Here is a tiny trained network, its code and every weight. The questions are about switching its units off for an input and a target symbol, where a switched-off unit gives its printed mean instead of its output.

import numpy as np


def w(rows, s, z=0):
    codes = np.array(rows[::2]) - 128.0
    scale = np.full(codes.shape[1], s)
    scale[-1] = z or s
    return codes * scale


def norm(h):
    return h / np.sqrt((h * h).mean(-1, keepdims=True) + 1e-5)


def f(y):
    return y / 2 * (1 + np.tanh(0.7978845608 * (y + 0.044715 * y**3)))


def softmax(a):
    e = np.exp(a - a.max(-1, keepdims=True))
    return e / e.sum(-1, keepdims=True)


def log_softmax(a):
    a = a - a.max(-1, keepdims=True)
    return a - np.log(np.exp(a).sum(-1, keepdims=True))


def net(x, mask):
    ids = ['ΓΔΦΩαεζλξ'.index(c) for c in x.split()]
    T = len(ids)
    res = E[ids] + P[:T]
    u = 0
    for l in range(3):
        r = norm(res)
        for j in range(2):
            rows = slice(4 * j, 4 * j + 4)
            q, k, v = (r @ M[l][rows].T for M in (Q, K, V))
            z = softmax(np.where(np.tri(T) > 0, q @ k.T / 4**0.5, -1e9)) @ v
            o = O[l][rows]
            res = res + np.where(mask[u + j], z, o[:, -1]) @ o[:, :-1]
        u += 2
        y = f(norm(res) @ A[l][:, :-1].T + A[l][:, -1])
        res = res + np.where(mask[u : u + 4], y, B[l][:, -1]) @ B[l][:, :-1]
        u += 4
    return log_softmax(norm(res)[-1] @ U[:, :-1].T + U[:, -1])


Q, K, V, O, A, B = {}, {}, {}, {}, {}, {}
E = w([
[115,37,101,184,91],'Γ',
[99,16,145,182,72],'Δ',
[86,38,160,51,185],'Φ',
[68,6,170,89,147],'Ω',
[150,110,84,223,47],'α',
[161,228,105,42,178],'ε',
[94,7,138,149,125],'ζ',
[125,169,113,25,224],'λ',
[138,212,223,74,76],'ξ',
],0.013)
P = w([
[108,154,106,133,111],'0',
[164,84,105,99,106],'1',
[129,136,164,203,186],'2',
[160,83,100,73,89],'3',
[99,156,172,225,207],'4',
[171,82,81,10,57],'5',
[68,173,172,223,206],'6',
[192,87,104,80,103],'7',
[43,168,136,170,153],'8',
[214,101,146,113,124],'9',
[58,110,107,135,170],'10',
[215,114,168,182,178],'11',
[57,135,100,124,113],'12',
[177,125,251,160,56],'13',
],0.015)
Q[0] = w([
[114,126,114,127,132],'0.h0',
[108,124,88,134,140],'0.h0',
[113,133,143,118,108],'0.h0',
[144,129,144,128,129],'0.h0',
[255,117,223,206,214],'0.h1',
[76,151,148,165,180],'0.h1',
[68,139,93,121,92],'0.h1',
[219,70,108,33,59],'0.h1',
],0.04)
K[0] = w([
[116,129,124,122,122],'0.h0',
[118,128,116,117,119],'0.h0',
[100,139,119,131,128],'0.h0',
[145,123,139,131,131],'0.h0',
[52,125,56,36,35],'0.h1',
[175,99,132,92,113],'0.h1',
[155,139,155,161,147],'0.h1',
[1,193,137,186,161],'0.h1',
],0.043)
V[0] = w([
[114,134,117,119,117],'0.h0',
[158,86,57,66,92],'0.h0',
[255,96,163,172,202],'0.h0',
[120,146,86,104,90],'0.h0',
[170,194,205,174,10],'0.h1',
[111,192,109,49,212],'0.h1',
[205,197,10,180,120],'0.h1',
[55,171,50,186,63],'0.h1',
],0.031)
O[0] = w([
[126,132,125,132,141,125],'0.h0',
[179,117,134,66,153,152],'0.h0',
[131,31,116,112,47,158],'0.h0',
[126,135,121,131,174,119],'0.h0',
[134,109,204,249,113,34],'0.h1',
[171,178,20,143,162,254],'0.h1',
[253,150,166,111,83,76],'0.h1',
[166,184,191,131,174,18],'0.h1',
],0.033,0.014)
A[0] = w([
[233,196,97,253,109,253],'0.n0',
[207,152,209,71,62,190],'0.n1',
[108,175,84,219,182,250],'0.n2',
[177,198,31,148,140,148],'0.n3',
],0.029,0.0012)
B[0] = w([
[20,121,176,2,13,220],'0.n0',
[125,4,9,96,99,161],'0.n1',
[187,123,7,100,78,171],'0.n2',
[69,42,108,41,95,254],'0.n3',
],0.025)
Q[1] = w([
[79,77,134,81,116],'1.h0',
[219,155,128,192,202],'1.h0',
[103,9,123,70,131],'1.h0',
[96,117,118,163,52],'1.h0',
[220,138,172,230,113],'1.h1',
[135,182,107,210,154],'1.h1',
[153,180,77,182,36],'1.h1',
[252,170,134,235,15],'1.h1',
],0.026)
K[1] = w([
[90,124,77,187,66],'1.h0',
[158,112,138,96,218],'1.h0',
[138,119,69,208,110],'1.h0',
[117,139,174,128,30],'1.h0',
[154,111,255,167,134],'1.h1',
[82,129,150,145,80],'1.h1',
[147,167,158,241,127],'1.h1',
[167,153,219,232,127],'1.h1',
],0.035)
V[1] = w([
[189,5,129,52,246],'1.h0',
[150,34,117,155,111],'1.h0',
[137,68,72,133,93],'1.h0',
[116,172,150,132,136],'1.h0',
[142,86,142,187,119],'1.h1',
[158,134,142,211,116],'1.h1',
[149,120,122,153,97],'1.h1',
[133,148,136,143,136],'1.h1',
],0.026)
O[1] = w([
[174,84,210,5,196,45],'1.h0',
[127,59,89,93,113,191],'1.h0',
[121,55,157,132,104,236],'1.h0',
[133,160,107,132,134,85],'1.h0',
[145,179,93,136,145,56],'1.h1',
[165,190,68,102,142,5],'1.h1',
[128,148,119,118,149,106],'1.h1',
[144,129,113,111,123,90],'1.h1',
],0.025,0.022)
A[1] = w([
[38,195,180,13,66,190],'1.n0',
[204,117,67,101,70,253],'1.n1',
[157,125,253,141,28,134],'1.n2',
[124,17,126,164,108,140],'1.n3',
],0.042,0.0039)
B[1] = w([
[253,42,167,219,99,238],'1.n0',
[27,191,212,183,101,214],'1.n1',
[14,209,19,46,151,172],'1.n2',
[40,103,121,59,18,254],'1.n3',
],0.032,0.034)
Q[2] = w([
[130,125,171,85,179],'2.h0',
[77,176,122,210,85],'2.h0',
[161,88,168,92,166],'2.h0',
[130,115,81,194,117],'2.h0',
[178,62,201,68,171],'2.h1',
[140,172,136,112,89],'2.h1',
[178,121,50,140,55],'2.h1',
[173,116,129,1,177],'2.h1',
],0.042)
K[2] = w([
[48,77,140,50,91],'2.h0',
[128,247,140,148,157],'2.h0',
[103,43,110,94,73],'2.h0',
[127,157,63,154,151],'2.h0',
[50,5,152,89,35],'2.h1',
[159,197,139,97,92],'2.h1',
[238,144,50,144,133],'2.h1',
[44,70,83,33,16],'2.h1',
],0.032)
V[2] = w([
[77,146,179,128,121],'2.h0',
[47,150,150,88,145],'2.h0',
[108,150,252,145,60],'2.h0',
[139,111,120,206,165],'2.h0',
[70,135,53,75,171],'2.h1',
[54,212,146,78,32],'2.h1',
[132,184,202,100,204],'2.h1',
[231,204,76,28,104],'2.h1',
],0.035)
O[2] = w([
[67,127,135,119,96,162],'2.h0',
[48,131,104,127,132,177],'2.h0',
[83,133,152,112,26,207],'2.h0',
[154,102,170,125,161,25],'2.h0',
[70,151,54,111,163,174],'2.h1',
[105,253,134,132,117,237],'2.h1',
[76,142,191,82,154,4],'2.h1',
[166,159,121,13,90,124],'2.h1',
],0.036,0.018)
A[2] = w([
[32,36,153,132,101,130],'2.n0',
[200,79,43,136,124,226],'2.n1',
[178,255,6,36,71,7],'2.n2',
[154,234,143,85,80,144],'2.n3',
],0.05,0.011)
B[2] = w([
[173,145,147,131,174,253],'2.n0',
[67,155,99,120,62,163],'2.n1',
[255,140,164,166,203,162],'2.n2',
[57,126,81,134,67,154],'2.n3',
],0.075,0.061)
U = w([
[87,129,168,4,143,71],'Γ',
[53,168,206,144,173,194],'Δ',
[80,110,12,91,134,14],'Φ',
[115,75,111,190,181,145],'Ω',
[109,249,128,74,124,83],'α',
[169,111,125,119,25,86],'ε',
[160,76,204,160,160,228],'ζ',
[202,136,96,117,162,252],'λ',
[98,189,118,244,118,153],'ξ',
],0.014,0.0033)

Each question gives the input, a string of symbols that net reads in full, and the target symbol t.
The units are the heads (4 rows each of Q, K, V and O) and the neurons (one row each of A and B). Each row of codes is followed by its name. A weight is (code - 128) times the scale printed after its matrix; where a second scale follows, it is the last column's (O, A, B and U).
mask holds one flag per unit, layer by layer, with each layer's heads first. A switched-off unit (its flag False) gives its mean, the last column of its rows in O or B, instead of its output. The means were averaged over made-up inputs and are rounded, as every weight is.
A unit's drop is (log p(t) with every unit on - log p(t) with that unit switched off) / (log p(t) with every unit on - log p(t) with every unit switched off).
The circuit of an input: a set's keep is (log p(t) with only the set's units on - log p(t) with every unit switched off) / (log p(t) with every unit on - log p(t) with every unit switched off). Starting from the 12 units with the biggest drops (on a tie, the unit counted first), units are removed one at a time, each time the one whose removal leaves the highest keep (on an exact tie, the one counted first), for as long as the keep stays at least 0.8.
circuit, biggest first: the units of the circuit, biggest drop first
unit that matters most: the unit with the biggest drop
top k neurons: the k neurons with the biggest drops, biggest first
k most important neurons of layer l: the k neurons of layer l with the biggest drops, biggest first
heads that matter: for each layer, one digit per head in row order, 1 if its drop is at least 0.15 and else 0, layers parted by /
input Δ ζ ε λ ζ ξ Φ ε Φ Δ Φ ε ξ Φ, target ξ: circuit, biggest first -> (0.h1)
input ζ α Γ, target α: top 2 neurons -> (1.n2, 0.n3)
input Δ ε Γ Δ Φ Φ ζ Γ ε Φ ε ε λ ε, target λ: circuit, biggest first -> (0.h1, 2.n2)
input α ε ζ ζ Φ ε ξ Ω ε ε, target α: top 2 neurons -> (1.n2, 2.n2)
input ε Φ Ω ζ Φ Δ ε, target Δ: circuit, biggest first -> (0.h1, 1.h0, 2.h1)
input α ξ Γ Φ α ε Γ, target α: heads that matter -> 11 / 10 / 01
input Φ Ω Φ, target Ω: heads that matter -> 01 / 10 / 01
input Γ ε Φ Φ Γ ε Φ ε Γ Γ Φ, target Γ: circuit, biggest first -> (1.n2, 1.h0, 0.h1)
input ξ α ε λ ε α Φ ε ξ Ω ε, target Ω: circuit, biggest first -> (0.h1, 2.h1)
input Φ ε ε Φ Γ Δ, target Γ: circuit, biggest first -> (1.h0, 0.h1, 1.n2)
input Ω Φ ε ζ Ω Γ ζ, target Γ: 3 most important neurons of layer 1 -> (1.n1, 1.n2, 1.n3)
input α Φ Ω ε ζ Γ ε ξ Φ Γ Δ ε, target α: circuit, biggest first -> (1.n2, 0.h1, 2.h1)
input Φ Δ ε Φ ζ Φ Φ ξ ζ ξ Γ, target ξ: heads that matter -> 01 / 01 / 00
input Φ Φ ξ Γ ζ ε ζ λ Γ, target Φ: unit that matters most -> 2.h1
input ε ζ ξ α ξ λ, target ξ: heads that matter -> 00 / 01 / 00
input Φ Φ Φ Γ ε ε ε α Ω, target α: 3 most important neurons of layer 2 -> (2.n2, 2.n3, 2.n0)
input ε Γ ε ε ζ Ω, target ζ: heads that matter -> 01 / 10 / 00
input Φ Ω ξ Φ Φ Ω, target Φ: heads that matter -> 01 / 00 / 00
input Φ ξ ζ Γ ε λ, target Φ: heads that matter -> 11 / 00 / 11
input ξ ξ ξ ξ ε ζ Φ Φ Ω ζ ε Γ ξ, target ξ: circuit, biggest first -> (2.h1)
input ε ζ Γ α Φ Δ α, target Δ: top 2 neurons -> (1.n2, 0.n3)
input ξ λ Φ, target ξ: top 3 neurons -> (0.n0, 2.n0, 2.n2)
input Ω λ ε ξ Δ α, target Ω: 2 most important neurons of layer 1 -> (1.n3, 1.n1)
input λ ξ Φ ε ξ ξ Ω, target λ: top 3 neurons -> (1.n3, 2.n2, 1.n0)
input Φ ε ε ε ε α ε α ε ξ Γ λ ε Φ, target Φ: 2 most important neurons of layer 0 -> (0.n0, 0.n1)
input Φ ε ξ α ε ε ξ Γ α ξ ε Δ, target Φ: top 3 neurons -> (0.n1, 1.n0, 1.n3)
input Φ ε Ω ε ζ Φ α Φ, target α: unit that matters most -> 0.h1
input ξ α ε ξ ε, target ξ: heads that matter -> 01 / 00 / 00
